Below are the code and all the weights of a small trained network. Each question names an input and a target symbol and asks about switching units off, where a switched-off unit gives its printed mean instead of its output.

import numpy as np


def w(rows, s, z=0):
    codes = np.array(rows[::2]) - 128.0
    scale = np.full(codes.shape[1], s)
    scale[-1] = z or s
    return codes * scale


def f(y):
    return np.maximum(y, 0)


def softmax(a):
    e = np.exp(a - a.max(-1, keepdims=True))
    return e / e.sum(-1, keepdims=True)


def log_softmax(a):
    a = a - a.max(-1, keepdims=True)
    return a - np.log(np.exp(a).sum(-1, keepdims=True))


def net(x, mask):
    ids = ['αβγδεηθλξπσω'.index(c) for c in x.split()]
    T = len(ids)
    res = E[ids] + P[:T]
    u = 0
    for l in range(2):
        q, k, v = (res @ M[l].T for M in (Q, K, V))
        z = softmax(np.where(np.tri(T) > 0, q @ k.T / 2**0.5, -1e9)) @ v
        res = res + np.where(mask[u], z, O[l][:, -1]) @ O[l][:, :-1]
        u += 1
        y = f(res @ A[l][:, :-1].T + A[l][:, -1])
        res = res + np.where(mask[u : u + 16], y, B[l][:, -1]) @ B[l][:, :-1]
        u += 16
    return log_softmax(res[-1] @ U[:, :-1].T + U[:, -1])


Q, K, V, O, A, B = {}, {}, {}, {}, {}, {}
E = w([
[119,131,97],'α',
[140,132,89],'β',
[165,135,133],'γ',
[126,111,120],'δ',
[248,60,141],'ε',
[164,138,254],'η',
[152,160,47],'θ',
[132,66,155],'λ',
[163,93,93],'ξ',
[103,190,62],'π',
[44,86,121],'σ',
[142,59,152],'ω',
],0.015)
P = w([
[133,42,12],'0',
[179,214,59],'1',
[141,204,168],'2',
[148,33,25],'3',
[231,206,82],'4',
[117,181,188],'5',
[121,6,73],'6',
[118,143,128],'7',
[123,172,199],'8',
[127,3,87],'9',
[171,183,102],'10',
[115,167,210],'11',
[131,18,73],'12',
],0.0069)
Q[0] = w([
[115,173,88],'L0H0',
[204,205,253],'L0H0',
],0.0058)
K[0] = w([
[104,2,106],'L0H0',
[192,171,29],'L0H0',
],0.0083)
V[0] = w([
[165,171,130],'L0H0',
[255,77,91],'L0H0',
],0.0076)
O[0] = w([
[185,192,207,115],'L0H0',
[255,118,188,254],'L0H0',
],0.0096,0.0034)
A[0] = w([
[113,51,102,17],'L0N0',
[202,137,134,198],'L0N1',
[1,176,182,89],'L0N2',
[138,231,204,115],'L0N3',
[58,119,164,79],'L0N4',
[69,54,52,97],'L0N5',
[166,200,154,253],'L0N6',
[94,137,129,195],'L0N7',
[83,70,118,125],'L0N8',
[141,48,49,186],'L0N9',
[163,148,155,140],'L0N10',
[189,131,192,214],'L0N11',
[95,202,51,164],'L0N12',
[57,116,167,82],'L0N13',
[126,107,205,176],'L0N14',
[133,212,92,187],'L0N15',
],0.0094,0.0026)
B[0] = w([
[33,99,87,170],'L0N0',
[86,81,148,254],'L0N1',
[218,144,145,150],'L0N2',
[51,124,50,169],'L0N3',
[220,128,78,144],'L0N4',
[73,174,96,206],'L0N5',
[20,152,128,214],'L0N6',
[179,171,164,145],'L0N7',
[77,176,125,172],'L0N8',
[61,87,96,249],'L0N9',
[69,136,166,179],'L0N10',
[115,49,130,243],'L0N11',
[87,194,255,164],'L0N12',
[233,149,122,145],'L0N13',
[159,185,150,173],'L0N14',
[32,118,181,170],'L0N15',
],0.0069,0.0059)
Q[1] = w([
[190,74,54],'L1H0',
[135,124,4],'L1H0',
],0.0037)
K[1] = w([
[153,156,177],'L1H0',
[68,1,196],'L1H0',
],0.0056)
V[1] = w([
[75,60,159],'L1H0',
[107,129,1],'L1H0',
],0.0074)
O[1] = w([
[228,138,196,254],'L1H0',
[223,253,26,200],'L1H0',
],0.0068,0.0053)
A[1] = w([
[52,141,92,122],'L1N0',
[248,163,79,147],'L1N1',
[96,114,192,49],'L1N2',
[210,98,108,162],'L1N3',
[98,122,188,170],'L1N4',
[91,178,112,196],'L1N5',
[122,91,61,98],'L1N6',
[165,149,176,124],'L1N7',
[54,136,93,115],'L1N8',
[121,163,92,51],'L1N9',
[84,169,154,154],'L1N10',
[179,72,155,159],'L1N11',
[73,192,159,233],'L1N12',
[203,152,123,253],'L1N13',
[176,128,193,117],'L1N14',
[216,159,153,253],'L1N15',
],0.012,0.0033)
B[1] = w([
[30,79,182,234],'L1N0',
[97,237,163,198],'L1N1',
[136,141,94,181],'L1N2',
[167,151,61,215],'L1N3',
[133,202,144,213],'L1N4',
[129,53,158,230],'L1N5',
[65,179,236,227],'L1N6',
[64,234,161,175],'L1N7',
[93,93,162,228],'L1N8',
[67,177,163,166],'L1N9',
[149,147,23,199],'L1N10',
[191,80,126,244],'L1N11',
[187,64,42,254],'L1N12',
[142,254,100,208],'L1N13',
[94,175,89,202],'L1N14',
[129,220,79,221],'L1N15',
],0.006,0.0049)
U = w([
[129,148,81,101],'α',
[144,117,90,255],'β',
[107,102,74,122],'γ',
[152,146,94,97],'δ',
[121,145,245,183],'ε',
[145,43,89,153],'η',
[139,111,89,57],'θ',
[130,152,109,36],'λ',
[144,174,175,131],'ξ',
[51,126,183,99],'π',
[140,202,72,103],'σ',
[104,173,151,82],'ω',
],0.012,0.0074)

Each question gives the input, a string of symbols that net reads in full, and the target symbol t.
The units are the heads (2 rows each of Q, K, V and O) and the neurons (one row each of A and B). Each row of codes is followed by its name. A weight is (code - 128) times the scale printed after its matrix; where a second scale follows, it is the last column's (O, A, B and U).
mask holds one flag per unit, layer by layer, with each layer's heads first. A switched-off unit (its flag False) gives its mean, the last column of its rows in O or B, instead of its output. The means were averaged over made-up inputs and are rounded, as every weight is.
A unit's drop is (log p(t) with every unit on - log p(t) with that unit switched off) / (log p(t) with every unit on - log p(t) with every unit switched off).
The circuit of an input: a set's keep is (log p(t) with only the set's units on - log p(t) with every unit switched off) / (log p(t) with every unit on - log p(t) with every unit switched off). Starting from the 12 units with the biggest drops (on a tie, the unit counted first), units are removed one at a time, each time the one whose removal leaves the highest keep (on an exact tie, the one counted first), for as long as the keep stays at least 0.8.
units of the circuit, in order: the units of the circuit, biggest drop first
unit that matters most: the unit with the biggest drop
top k neurons: the k neurons with the biggest drops, biggest first
k most important neurons of layer l: the k neurons of layer l with the biggest drops, biggest first
input σ α β σ β ξ θ, target π: units of the circuit, in order : [L0H0, L1N0, L1N6, L0N9]
input σ α β σ β, target σ: unit that matters most : L1H0
input ε λ σ η ε γ λ ε η β γ, target ε: units of the circuit, in order : [L1H0, L0H0]
input ε η γ δ σ, target ε: units of the circuit, in order : [L1H0, L0H0, L0N11]
input σ σ δ β σ ε, target σ: units of the circuit, in order : [L0H0, L1H0, L1N15, L1N13]
input σ δ β α, target π: units of the circuit, in order : [L0H0, L1N0, L1N6, L0N9]
input ε β ε α ω, target ε: units of the circuit, in order : [L0H0, L1H0]
input β ε δ β, target η: top 2 neurons : [L0N9, L0N1]
input ω γ ε λ, target η: top 2 neurons : [L1N11, L0N9]
input ε λ θ ε σ, target ε: top 2 neurons : [L1N12, L1N10]
input σ γ δ α λ β δ γ, target σ: top 3 neurons : [L0N9, L0N0, L0N5]
input σ β α θ α α π α, target σ: top 2 neurons : [L0N9, L0N0]
input ω π ε δ, target η: top 2 neurons : [L0N9, L1N11]
input σ δ α α ε, target σ: units of the circuit, in order : [L1N15]
input σ δ σ α β ε η α β λ, target π: 2 most important neurons of layer 0 : [L0N0, L0N9]
input σ ε δ, target σ: 3 most important neurons of layer 0 : [L0N9, L0N5, L0N0]
input β β ω ε η ω θ ε θ ε π ε ξ, target η: top 2 neurons : [L1N11, L0N9]
input ω π λ ε δ ε δ σ σ ω, target π: 2 most important neurons of layer 1 : [L1N6, L1N12]
input ξ λ ω α β δ σ π λ γ δ σ σ, target π: top 2 neurons : [L1N0, L1N6]
input β η η β σ λ θ, target π: top neuron : [L0N9]
input σ σ π, target σ: top 3 neurons : [L0N9, L0N0, L0N5]
